Here is a tiny trained network, its code and every weight. The questions are about switching its units off for an input and a target symbol, where a switched-off unit gives its printed mean instead of its output.

import numpy as np


def w(rows, s, z=0):
    codes = np.array(rows[::2]) - 128.0
    scale = np.full(codes.shape[1], s)
    scale[-1] = z or s
    return codes * scale


def norm(h):
    return h / np.sqrt((h * h).mean(-1, keepdims=True) + 1e-5)


def f(y):
    return y / 2 * (1 + np.tanh(0.7978845608 * (y + 0.044715 * y**3)))


def softmax(a):
    e = np.exp(a - a.max(-1, keepdims=True))
    return e / e.sum(-1, keepdims=True)


def log_softmax(a):
    a = a - a.max(-1, keepdims=True)
    return a - np.log(np.exp(a).sum(-1, keepdims=True))


def net(x, mask):
    ids = ['αβγζηθλμπτψ'.index(c) for c in x.split()]
    T = len(ids)
    res = E[ids] + P[:T]
    q, k, v = (norm(res) @ M[0].T for M in (Q, K, V))
    z = softmax(np.where(np.tri(T) > 0, q @ k.T / 3**0.5, -1e9)) @ v
    res = res + np.where(mask[0], z, O[0][:, -1]) @ O[0][:, :-1]
    y = f(norm(res) @ A[0][:, :-1].T + A[0][:, -1])
    res = res + np.where(mask[1:17], y, B[0][:, -1]) @ B[0][:, :-1]
    return log_softmax(norm(res)[-1] @ U[:, :-1].T + U[:, -1])


Q, K, V, O, A, B = {}, {}, {}, {}, {}, {}
E = w([
[114,145,143,186,58,127,126],'α',
[60,181,125,157,105,131,136],'β',
[132,129,118,169,37,140,130],'γ',
[100,175,71,181,93,66,119],'ζ',
[59,129,140,147,64,119,31],'η',
[74,163,100,63,129,122,202],'θ',
[70,184,121,88,161,92,213],'λ',
[139,126,196,92,91,158,222],'μ',
[97,163,17,90,149,55,149],'π',
[84,158,251,108,157,95,141],'τ',
[206,119,184,143,94,86,223],'ψ',
],0.016)
P = w([
[60,118,127,159,56,116,172],'0',
[102,188,113,184,119,197,135],'1',
[75,163,132,134,41,107,165],'2',
[73,42,127,163,107,88,163],'3',
[122,142,121,158,152,162,141],'4',
[138,151,147,90,65,80,139],'5',
[121,30,135,124,147,53,139],'6',
[159,122,132,129,172,136,118],'7',
[184,118,146,60,91,64,90],'8',
[140,75,175,142,176,2,145],'9',
],0.018)
Q[0] = w([
[120,1,100,195,179,125,149],'H1',
[167,160,103,156,189,217,106],'H1',
[67,70,99,133,195,174,98],'H1',
],0.033)
K[0] = w([
[89,206,128,139,2,112,124],'H1',
[50,118,96,223,130,183,151],'H1',
[62,182,127,115,59,157,166],'H1',
],0.029)
V[0] = w([
[198,117,1,176,103,106,152],'H1',
[105,82,108,78,73,214,101],'H1',
[157,116,54,65,133,143,177],'H1',
],0.024)
O[0] = w([
[166,29,2,162,107,189,170,1],'H1',
[160,45,161,55,138,121,68,52],'H1',
[51,90,116,100,49,214,170,125],'H1',
],0.013,0.0075)
A[0] = w([
[125,127,96,182,153,178,157,66],'N1',
[152,171,144,155,149,128,143,69],'N2',
[187,171,79,92,118,136,87,125],'N3',
[153,126,145,149,182,88,132,71],'N4',
[175,170,151,118,172,158,98,110],'N5',
[160,83,87,119,145,164,134,142],'N6',
[87,167,107,178,206,243,3,101],'N7',
[89,174,50,115,227,178,63,148],'N8',
[183,126,105,162,194,160,117,253],'N9',
[133,130,134,91,162,192,129,121],'N10',
[94,154,119,168,105,161,120,124],'N11',
[99,90,120,144,99,108,141,151],'N12',
[104,158,132,161,154,157,173,103],'N13',
[142,143,154,96,119,98,96,118],'N14',
[155,136,87,106,228,227,95,129],'N15',
[146,170,160,159,230,231,145,135],'N16',
],0.03,0.0066)
B[0] = w([
[152,153,140,70,77,67,104,200],'N1',
[75,131,122,99,119,134,88,189],'N2',
[180,117,92,128,163,147,87,141],'N3',
[144,141,77,155,85,169,89,191],'N4',
[116,136,97,191,176,140,91,183],'N5',
[124,112,112,129,208,165,95,182],'N6',
[132,128,249,63,86,77,252,147],'N7',
[108,157,166,62,55,197,121,149],'N8',
[95,116,119,193,154,69,172,195],'N9',
[139,157,126,190,156,129,120,134],'N10',
[158,118,128,132,165,135,155,205],'N11',
[100,178,121,128,121,135,120,191],'N12',
[178,133,114,160,136,147,117,220],'N13',
[151,93,176,91,131,138,185,250],'N14',
[187,145,146,154,59,203,67,144],'N15',
[97,105,11,141,176,121,84,182],'N16',
],0.044,0.012)
U = w([
[92,76,103,193,58,108,149,175],'α',
[138,102,132,95,57,234,72,109],'β',
[83,47,98,115,226,153,147,142],'γ',
[142,115,93,105,184,2,175,75],'ζ',
[227,53,157,142,151,146,68,90],'η',
[22,156,98,104,91,181,179,108],'θ',
[166,176,134,173,179,186,221,39],'λ',
[127,61,169,80,127,117,175,254],'μ',
[131,124,46,20,147,185,134,116],'π',
[103,176,180,103,147,109,46,100],'τ',
[219,176,126,90,69,91,108,84],'ψ',
],0.0098,0.0068)

Each question gives the input, a string of symbols that net reads in full, and the target symbol t.
The units are the heads (3 rows each of Q, K, V and O) and the neurons (one row each of A and B). Each row of codes is followed by its name. A weight is (code - 128) times the scale printed after its matrix; where a second scale follows, it is the last column's (O, A, B and U).
mask holds one flag per unit, heads first, then neurons. A switched-off unit (its flag False) gives its mean, the last column of its rows in O or B, instead of its output. The means were averaged over made-up inputs and are rounded, as every weight is.
A unit's drop is (log p(t) with every unit on - log p(t) with that unit switched off) / (log p(t) with every unit on - log p(t) with every unit switched off).
The circuit of an input: a set's keep is (log p(t) with only the set's units on - log p(t) with every unit switched off) / (log p(t) with every unit on - log p(t) with every unit switched off). Starting from the 12 units with the biggest drops (on a tie, the unit counted first), units are removed one at a time, each time the one whose removal leaves the highest keep (on an exact tie, the one counted first), for as long as the keep stays at least 0.8.
units of the circuit, in order: the units of the circuit, biggest drop first
most important unit: the unit with the biggest drop
k most important neurons: the k neurons with the biggest drops, biggest first
drop when u is switched off: that unit's drop, to one decimal
input θ π θ γ η, target μ: units of the circuit, in order	N7
input ψ ψ α μ, target α: units of the circuit, in order	H1; N4; N9
input μ γ μ ζ, target μ: units of the circuit, in order	H1; N14
input ψ ζ μ, target ψ: units of the circuit, in order	H1; N1
input ψ η λ θ α λ π λ μ, target π: units of the circuit, in order	H1; N6; N1
input ψ β λ λ η μ γ μ, target η: units of the circuit, in order	N15; H1; N6
input μ λ ζ λ λ η ζ, target η: units of the circuit, in order	H1; N4; N14
input λ α β μ ζ, target ψ: units of the circuit, in order	N1; H1
input μ μ α μ λ τ μ α λ λ, target λ: units of the circuit, in order	H1; N13
input γ τ λ λ τ γ β θ γ μ, target γ: units of the circuit, in order	H1; N6
input γ γ λ μ π, target β: 2 most important neurons	N15; N8
input π α μ ψ λ α λ α β λ, target β: 2 most important neurons	N4; N9
input ψ α θ λ, target θ: 2 most important neurons	N1; N14
input τ μ λ β, target λ: most important unit	N11
input λ α μ γ λ η, target λ: units of the circuit, in order	H1; N11
input α μ ψ β ζ, target ψ: 2 most important neurons	N1; N8
input μ μ α λ γ ζ, target λ: 4 most important neurons	N11; N1; N16; N4
input ψ μ γ, target ψ: 2 most important neurons	N1; N9
input α μ π μ τ α λ, target α: 2 most important neurons	N4; N9
input λ α γ μ α η τ μ β μ, target β: most important unit	N4
input μ λ β τ μ μ ζ λ α θ, target α: 2 most important neurons	N4; N9
input μ ψ α α μ μ τ, target μ: drop when N13 is switched off	0.0
input ψ ζ α θ α μ μ, target μ: drop when H1 is switched off	0.6
input μ τ μ μ μ τ β τ γ, target τ: drop when N2 is switched off	0.1
